Below are the code and all the weights of a small trained network. Each question names an input and a target symbol and asks about switching units off, where a switched-off unit gives its printed mean instead of its output.

import numpy as np


def w(rows, s, z=0):
    codes = np.array(rows[::2]) - 128.0
    scale = np.full(codes.shape[1], s)
    scale[-1] = z or s
    return codes * scale


def f(y):
    return y / 2 * (1 + np.tanh(0.7978845608 * (y + 0.044715 * y**3)))


def softmax(a):
    e = np.exp(a - a.max(-1, keepdims=True))
    return e / e.sum(-1, keepdims=True)


def log_softmax(a):
    a = a - a.max(-1, keepdims=True)
    return a - np.log(np.exp(a).sum(-1, keepdims=True))


def net(x, mask):
    ids = ['αδεζηθλμπψω'.index(c) for c in x.split()]
    T = len(ids)
    res = E[ids] + P[:T]
    u = 0
    for l in range(2):
        r = res
        for j in range(2):
            rows = slice(3 * j, 3 * j + 3)
            q, k, v = (r @ M[l][rows].T for M in (Q, K, V))
            z = softmax(np.where(np.tri(T) > 0, q @ k.T / 3**0.5, -1e9)) @ v
            o = O[l][rows]
            res = res + np.where(mask[u + j], z, o[:, -1]) @ o[:, :-1]
        u += 2
        y = f(res @ A[l][:, :-1].T + A[l][:, -1])
        res = res + np.where(mask[u : u + 8], y, B[l][:, -1]) @ B[l][:, :-1]
        u += 8
    return log_softmax(res[-1] @ U[:, :-1].T + U[:, -1])


Q, K, V, O, A, B = {}, {}, {}, {}, {}, {}
E = w([
[48,81,55,122,142],'α',
[55,203,167,84,184],'δ',
[116,132,68,138,120],'ε',
[63,154,89,93,100],'ζ',
[59,75,55,146,137],'η',
[51,89,77,121,147],'θ',
[63,108,83,127,137],'λ',
[191,73,113,12,227],'μ',
[28,223,144,250,184],'π',
[119,109,32,140,74],'ψ',
[133,127,46,139,92],'ω',
],0.013)
P = w([
[165,85,121,149,61],'0',
[93,90,89,139,124],'1',
[126,131,92,130,95],'2',
[106,144,91,124,98],'3',
[76,145,89,116,109],'4',
[45,143,83,108,129],'5',
[100,182,75,111,99],'6',
[79,181,68,103,113],'7',
[71,193,68,99,119],'8',
[67,200,61,96,129],'9',
[66,204,57,85,124],'10',
[88,228,61,80,124],'11',
[123,253,51,79,115],'12',
[79,236,49,70,126],'13',
],0.0055)
Q[0] = w([
[85,132,18,79,149],'L0H0',
[100,172,26,103,153],'L0H0',
[181,117,251,140,87],'L0H0',
[84,185,92,152,95],'L0H1',
[154,68,161,154,179],'L0H1',
[120,213,106,181,77],'L0H1',
],0.011)
K[0] = w([
[78,204,147,126,128],'L0H0',
[86,203,129,171,127],'L0H0',
[186,24,143,74,164],'L0H0',
[78,196,204,198,129],'L0H1',
[232,78,123,125,126],'L0H1',
[48,209,121,254,95],'L0H1',
],0.0096)
V[0] = w([
[110,187,76,1,83],'L0H0',
[71,125,102,184,121],'L0H0',
[124,197,101,29,115],'L0H0',
[159,130,114,200,132],'L0H1',
[154,69,149,98,114],'L0H1',
[121,128,132,200,109],'L0H1',
],0.007)
O[0] = w([
[57,221,77,99,55,250],'L0H0',
[214,140,84,88,140,252],'L0H0',
[65,224,65,131,83,214],'L0H0',
[179,25,157,92,193,85],'L0H1',
[106,193,113,28,151,54],'L0H1',
[108,2,216,154,99,107],'L0H1',
],0.0057,0.004)
A[0] = w([
[107,173,112,33,139,153],'L0N0',
[67,149,86,198,133,234],'L0N1',
[107,254,77,14,138,125],'L0N2',
[37,182,80,172,143,237],'L0N3',
[61,165,186,211,219,109],'L0N4',
[89,150,71,100,104,188],'L0N5',
[176,120,96,159,65,250],'L0N6',
[97,232,53,160,34,226],'L0N7',
],0.0069,0.0022)
B[0] = w([
[181,229,166,113,113,184],'L0N0',
[102,226,18,118,51,180],'L0N1',
[162,187,163,116,64,247],'L0N2',
[157,185,65,166,35,213],'L0N3',
[129,216,227,224,154,126],'L0N4',
[207,145,64,64,61,200],'L0N5',
[41,8,72,173,172,146],'L0N6',
[6,168,2,69,80,251],'L0N7',
],0.0044,0.014)
Q[1] = w([
[61,121,110,82,118],'L1H0',
[147,101,178,84,185],'L1H0',
[50,189,79,172,35],'L1H0',
[187,143,157,201,159],'L1H1',
[213,91,161,75,254],'L1H1',
[95,132,68,150,149],'L1H1',
],0.008)
K[1] = w([
[159,200,97,117,85],'L1H0',
[85,53,121,140,204],'L1H0',
[135,213,102,32,149],'L1H0',
[92,2,152,86,134],'L1H1',
[102,98,164,189,155],'L1H1',
[122,177,196,41,138],'L1H1',
],0.0065)
V[1] = w([
[140,67,87,63,129],'L1H0',
[13,130,207,146,62],'L1H0',
[77,106,2,103,106],'L1H0',
[70,82,107,110,125],'L1H1',
[128,191,184,173,100],'L1H1',
[249,180,124,75,169],'L1H1',
],0.0071)
O[1] = w([
[165,2,61,9,157,130],'L1H0',
[106,153,184,131,63,140],'L1H0',
[200,99,222,66,79,252],'L1H0',
[28,24,185,113,85,132],'L1H1',
[145,239,185,223,117,140],'L1H1',
[162,167,48,110,170,129],'L1H1',
],0.0063,0.024)
A[1] = w([
[206,94,192,55,169,145],'L1N0',
[210,7,40,147,104,82],'L1N1',
[215,179,152,65,117,153],'L1N2',
[187,77,154,3,165,107],'L1N3',
[92,169,119,36,153,121],'L1N4',
[238,132,115,216,188,254],'L1N5',
[131,212,89,147,125,110],'L1N6',
[191,167,97,63,169,179],'L1N7',
],0.0053,0.0048)
B[1] = w([
[85,163,86,232,203,151],'L1N0',
[74,115,134,211,163,153],'L1N1',
[201,54,44,167,165,252],'L1N2',
[3,160,129,184,198,165],'L1N3',
[135,96,106,174,164,203],'L1N4',
[254,74,210,42,62,141],'L1N5',
[133,132,200,156,163,203],'L1N6',
[115,87,55,181,128,199],'L1N7',
],0.0062,0.013)
U = w([
[98,122,104,115,97,7],'α',
[31,253,137,181,113,91],'δ',
[118,138,112,113,104,3],'ε',
[84,147,133,82,138,149],'ζ',
[76,114,107,107,111,93],'η',
[72,128,112,79,126,80],'θ',
[180,75,132,13,22,165],'λ',
[163,150,18,143,172,165],'μ',
[219,115,199,183,99,199],'π',
[163,83,114,216,76,83],'ψ',
[172,62,131,204,95,183],'ω',
],0.0048,0.0051)

Each question gives the input, a string of symbols that net reads in full, and the target symbol t.
The units are the heads (3 rows each of Q, K, V and O) and the neurons (one row each of A and B). Each row of codes is followed by its name. A weight is (code - 128) times the scale printed after its matrix; where a second scale follows, it is the last column's (O, A, B and U).
mask holds one flag per unit, layer by layer, with each layer's heads first. A switched-off unit (its flag False) gives its mean, the last column of its rows in O or B, instead of its output. The means were averaged over made-up inputs and are rounded, as every weight is.
A unit's drop is (log p(t) with every unit on - log p(t) with that unit switched off) / (log p(t) with every unit on - log p(t) with every unit switched off).
The circuit of an input: a set's keep is (log p(t) with only the set's units on - log p(t) with every unit switched off) / (log p(t) with every unit on - log p(t) with every unit switched off). Starting from the 12 units with the biggest drops (on a tie, the unit counted first), units are removed one at a time, each time the one whose removal leaves the highest keep (on an exact tie, the one counted first), for as long as the keep stays at least 0.8.
circuit, biggest first: the units of the circuit, biggest drop first
most important unit: the unit with the biggest drop
k most important neurons: the k neurons with the biggest drops, biggest first
top k neurons in layer l: the k neurons of layer l with the biggest drops, biggest first
heads that matter: for each layer, one digit per head in row order, 1 if its drop is at least 0.15 and else 0, layers parted by /
input ζ η α ω α μ ζ δ δ λ η ω ω ω, target δ: most important unit : L0N6
input α μ π α η μ δ ζ ζ μ η ζ μ ζ, target μ: heads that matter : 00 / 11
input ζ λ ε ω μ α ζ ω ω θ μ ω, target μ: circuit, biggest first : L0H1, L1H1, L0N0, L1H0
input ζ μ ζ α ζ ζ ζ ζ α π, target π: circuit, biggest first : L0H0, L0H1, L0N7, L1H0
input π α ψ μ η ω μ ζ η δ ζ δ μ α, target μ: heads that matter : 01 / 11
input ω ζ θ μ ζ α μ ω ζ ζ ζ μ θ, target μ: circuit, biggest first : L0H1, L1H1, L1H0
input θ θ ψ α θ ω ζ λ ζ μ ζ ε ζ θ, target λ: circuit, biggest first : L0N7, L1H0, L0H0, L0N5
input ω ω ω ζ ζ ω ω ζ ψ ζ μ ω ω, target μ: circuit, biggest first : L0H1, L0N0, L1H1, L1H0
input ψ ζ η η ζ μ ζ ε ζ λ ζ μ η, target μ: 2 most important neurons : L0N0, L0N2
input ω η λ ζ ζ θ δ ζ ζ λ μ δ ω, target δ: heads that matter : 10 / 10
input ζ δ δ π ζ, target π: circuit, biggest first : L0H0, L0N7, L0H1
input ζ ζ ψ ω ω ζ ω ζ ζ δ α ε, target δ: 2 most important neurons : L0N6, L0N2
input μ ε ω η, target μ: circuit, biggest first : L0H1, L1H1, L1H0
input ζ μ α ε λ, target μ: circuit, biggest first : L0H1, L1H1, L0N0, L1H0
input θ μ ε, target μ: circuit, biggest first : L0H1, L1H1, L1H0, L0N7
input ζ ζ ω η λ λ, target λ: most important unit : L1H0
input ζ δ ζ ω δ η ζ δ η μ π, target π: circuit, biggest first : L0H1, L0H0, L0N7, L0N4
input μ α α ζ ω α, target λ: heads that matter : 10 / 10
input δ α ζ ζ ζ ζ ψ μ α, target μ: circuit, biggest first : L0H1, L0N0, L1H1, L1H0
input μ π μ α π η ζ ζ ψ ζ ζ μ ψ, target ω: most important neuron : L0N7
input ε ω λ π ω δ ζ ζ μ ζ ζ ζ μ π, target μ: 4 most important neurons : L0N1, L0N2, L0N0, L0N3
input π ω α, target ω: heads that matter : 11 / 00
input ζ ω μ α ω ζ ω, target λ: top 3 neurons in layer 0 : L0N7, L0N1, L0N3
input μ δ ε α ζ ζ λ η ζ π μ μ, target π: 3 most important neurons : L0N7, L0N4, L0N1
input ζ δ μ ε ζ ω ω μ ζ μ ψ δ ψ, target δ: 2 most important neurons : L0N7, L0N1
input η η ζ μ ζ δ θ, target δ: top 2 neurons in layer 0 : L0N6, L0N2
input ω μ η η θ ζ ζ ζ δ ε, target δ: top neuron in layer 0 : L0N6
input ζ π ζ η λ ζ ω, target ω: 2 most important neurons : L0N7, L1N1
